Below is a small trained network, with its code and all its weights. Each question gives an input and a target symbol and asks what happens when units are switched off, that is, made to give their printed mean instead of their output.

import numpy as np


def w(rows, s, z=0):
    codes = np.array(rows[::2]) - 128.0
    scale = np.full(codes.shape[1], s)
    scale[-1] = z or s
    return codes * scale


def norm(h):
    return h / np.sqrt((h * h).mean(-1, keepdims=True) + 1e-5)


def f(y):
    return np.maximum(y, 0)


def softmax(a):
    e = np.exp(a - a.max(-1, keepdims=True))
    return e / e.sum(-1, keepdims=True)


def log_softmax(a):
    a = a - a.max(-1, keepdims=True)
    return a - np.log(np.exp(a).sum(-1, keepdims=True))


def net(x, mask):
    ids = ['ΓΔΛΞΩζπσψ'.index(c) for c in x.split()]
    T = len(ids)
    res = E[ids] + P[:T]
    u = 0
    for l in range(2):
        q, k, v = (norm(res) @ M[l].T for M in (Q, K, V))
        z = softmax(np.where(np.tri(T) > 0, q @ k.T / 2**0.5, -1e9)) @ v
        res = res + np.where(mask[u], z, O[l][:, -1]) @ O[l][:, :-1]
        u += 1
        y = f(norm(res) @ A[l][:, :-1].T + A[l][:, -1])
        res = res + np.where(mask[u : u + 8], y, B[l][:, -1]) @ B[l][:, :-1]
        u += 8
    return log_softmax(norm(res)[-1] @ U[:, :-1].T + U[:, -1])


Q, K, V, O, A, B = {}, {}, {}, {}, {}, {}
E = w([
[91,155,104,66],'Γ',
[47,230,173,134],'Δ',
[217,139,118,149],'Λ',
[113,2,146,25],'Ξ',
[160,55,19,158],'Ω',
[157,162,34,115],'ζ',
[154,248,199,184],'π',
[68,51,157,193],'σ',
[234,78,51,93],'ψ',
],0.0081)
P = w([
[150,130,184,100],'0',
[160,122,105,122],'1',
[104,84,206,143],'2',
[149,125,159,74],'3',
[133,117,88,138],'4',
[98,77,205,147],'5',
[147,127,151,70],'6',
[132,118,89,136],'7',
[178,165,129,189],'8',
[132,120,220,8],'9',
[134,119,91,134],'10',
[175,164,125,191],'11',
],0.013)
Q[0] = w([
[103,135,190,15],'L0H0',
[180,185,155,2],'L0H0',
],0.0084)
K[0] = w([
[118,109,87,156],'L0H0',
[87,174,7,196],'L0H0',
],0.011)
V[0] = w([
[165,69,170,30],'L0H0',
[225,138,254,171],'L0H0',
],0.0028)
O[0] = w([
[170,44,1,85,174],'L0H0',
[29,218,62,98,251],'L0H0',
],0.0038,0.0014)
A[0] = w([
[69,130,216,29,4],'L0N0',
[148,191,176,98,41],'L0N1',
[198,114,71,153,106],'L0N2',
[143,119,189,227,103],'L0N3',
[56,46,84,63,196],'L0N4',
[2,61,215,191,164],'L0N5',
[255,110,106,138,21],'L0N6',
[102,56,235,143,2],'L0N7',
],0.0069,0.0027)
B[0] = w([
[112,43,136,162,230],'L0N0',
[141,71,94,154,193],'L0N1',
[54,79,130,94,189],'L0N2',
[161,193,77,141,184],'L0N3',
[212,172,136,72,211],'L0N4',
[169,70,150,150,252],'L0N5',
[39,83,180,146,192],'L0N6',
[67,151,102,2,190],'L0N7',
],0.008,0.0039)
Q[1] = w([
[158,151,108,1],'L1H0',
[210,39,174,65],'L1H0',
],0.0065)
K[1] = w([
[83,244,35,131],'L1H0',
[220,37,17,254],'L1H0',
],0.0062)
V[1] = w([
[17,178,27,90],'L1H0',
[182,119,77,255],'L1H0',
],0.0036)
O[1] = w([
[7,129,110,130,34],'L1H0',
[34,8,134,4,3],'L1H0',
],0.0041,0.0019)
A[1] = w([
[69,120,130,204,138],'L1N0',
[98,191,40,181,107],'L1N1',
[51,98,58,68,125],'L1N2',
[197,78,119,204,1],'L1N3',
[96,254,165,122,130],'L1N4',
[217,122,139,30,55],'L1N5',
[83,39,119,187,125],'L1N6',
[112,150,209,132,141],'L1N7',
],0.0089,0.004)
B[1] = w([
[113,173,113,105,216],'L1N0',
[175,112,176,96,241],'L1N1',
[130,131,254,111,195],'L1N2',
[37,153,98,96,157],'L1N3',
[57,39,104,121,247],'L1N4',
[90,179,88,188,254],'L1N5',
[135,146,91,190,229],'L1N6',
[142,149,91,82,240],'L1N7',
],0.009,0.0038)
U = w([
[187,82,143,131,110],'Γ',
[87,127,187,200,163],'Δ',
[81,197,123,90,207],'Λ',
[142,108,164,144,161],'Ξ',
[125,95,68,151,155],'Ω',
[196,153,84,69,158],'ζ',
[180,193,232,100,80],'π',
[202,103,138,174,167],'σ',
[4,99,84,92,3],'ψ',
],0.015,0.0032)

Each question gives the input, a string of symbols that net reads in full, and the target symbol t.
The units are the heads (2 rows each of Q, K, V and O) and the neurons (one row each of A and B). Each row of codes is followed by its name. A weight is (code - 128) times the scale printed after its matrix; where a second scale follows, it is the last column's (O, A, B and U).
mask holds one flag per unit, layer by layer, with each layer's heads first. A switched-off unit (its flag False) gives its mean, the last column of its rows in O or B, instead of its output. The means were averaged over made-up inputs and are rounded, as every weight is.
A unit's drop is (log p(t) with every unit on - log p(t) with that unit switched off) / (log p(t) with every unit on - log p(t) with every unit switched off).
The circuit of an input: a set's keep is (log p(t) with only the set's units on - log p(t) with every unit switched off) / (log p(t) with every unit on - log p(t) with every unit switched off). Starting from the 12 units with the biggest drops (on a tie, the unit counted first), units are removed one at a time, each time the one whose removal leaves the highest keep (on an exact tie, the one counted first), for as long as the keep stays at least 0.8.
units of the circuit, in order: the units of the circuit, biggest drop first
unit that matters most: the unit with the biggest drop
k most important neurons: the k neurons with the biggest drops, biggest first
k most important neurons of layer l: the k neurons of layer l with the biggest drops, biggest first
input Δ Δ σ Γ, target π: 4 most important neurons	(L1N4 L1N2 L0N1 L0N5)
input Δ Ξ σ Ξ Ξ Δ Δ Δ Ξ, target Δ: unit that matters most	L0N2
input Λ π Γ Δ, target ψ: 4 most important neurons	(L0N5 L1N1 L1N2 L0N4)
input π Δ Δ Δ Δ π Δ Δ Δ Δ π Γ, target Γ: 2 most important neurons	(L1N1 L0N7)
input Ξ Λ Λ, target Λ: 2 most important neurons	(L0N7 L1N5)
input Ξ ζ σ Δ π Δ Λ Δ Λ, target Δ: units of the circuit, in order	(L0N6 L1N3)
input Λ Δ Δ Γ, target π: 4 most important neurons of layer 0	(L0N5 L0N1 L0N6 L0N4)
input π Λ Γ Λ Δ Δ Ω, target π: 2 most important neurons of layer 1	(L1N2 L1N4)
input Δ Γ Δ Δ, target σ: 3 most important neurons of layer 0	(L0N0 L0N1 L0N4)
input Δ ψ Γ Δ, target Ω: 2 most important neurons	(L1N2 L0N4)
input Δ Δ Λ ζ Δ Δ Δ π, target σ: 4 most important neurons of layer 1	(L1N1 L1N4 L1N5 L1N2)
input Δ Ω Δ Δ, target Δ: 4 most important neurons	(L0N0 L0N1 L0N4 L1N1)
input Ω Δ Ξ ψ Λ Δ π, target Λ: units of the circuit, in order	(L1N7 L1N4)
input Ω Δ Δ Γ Δ Δ Λ Ω, target Γ: unit that matters most	L1N2
input Δ Λ Λ Δ Δ Δ ψ, target π: 3 most important neurons	(L1N4 L0N6 L0N5)
input Δ Γ Λ Λ, target σ: 2 most important neurons	(L1N4 L1N0)
input Δ Λ Δ Ω, target Λ: 2 most important neurons of layer 1	(L1N5 L1N4)
input Δ σ Δ Δ, target Γ: 4 most important neurons	(L0N0 L1N5 L0N1 L0N6)
input Δ Ξ Δ σ Δ Δ Δ Γ, target Λ: 3 most important neurons	(L0N4 L1N5 L1N2)
input Λ σ Δ Δ Δ ζ, target ζ: 3 most important neurons	(L0N4 L0N5 L0N7)
input Λ Δ Λ Δ Δ Δ Δ, target π: 3 most important neurons of layer 0	(L0N0 L0N1 L0N7)
input π Ξ Δ ζ Δ Δ Λ, target π: 4 most important neurons of layer 0	(L0N0 L0N6 L0N5 L0N7)
input Ω Λ π Δ Δ Λ Δ, target π: 3 most important neurons	(L0N0 L1N4 L1N5)
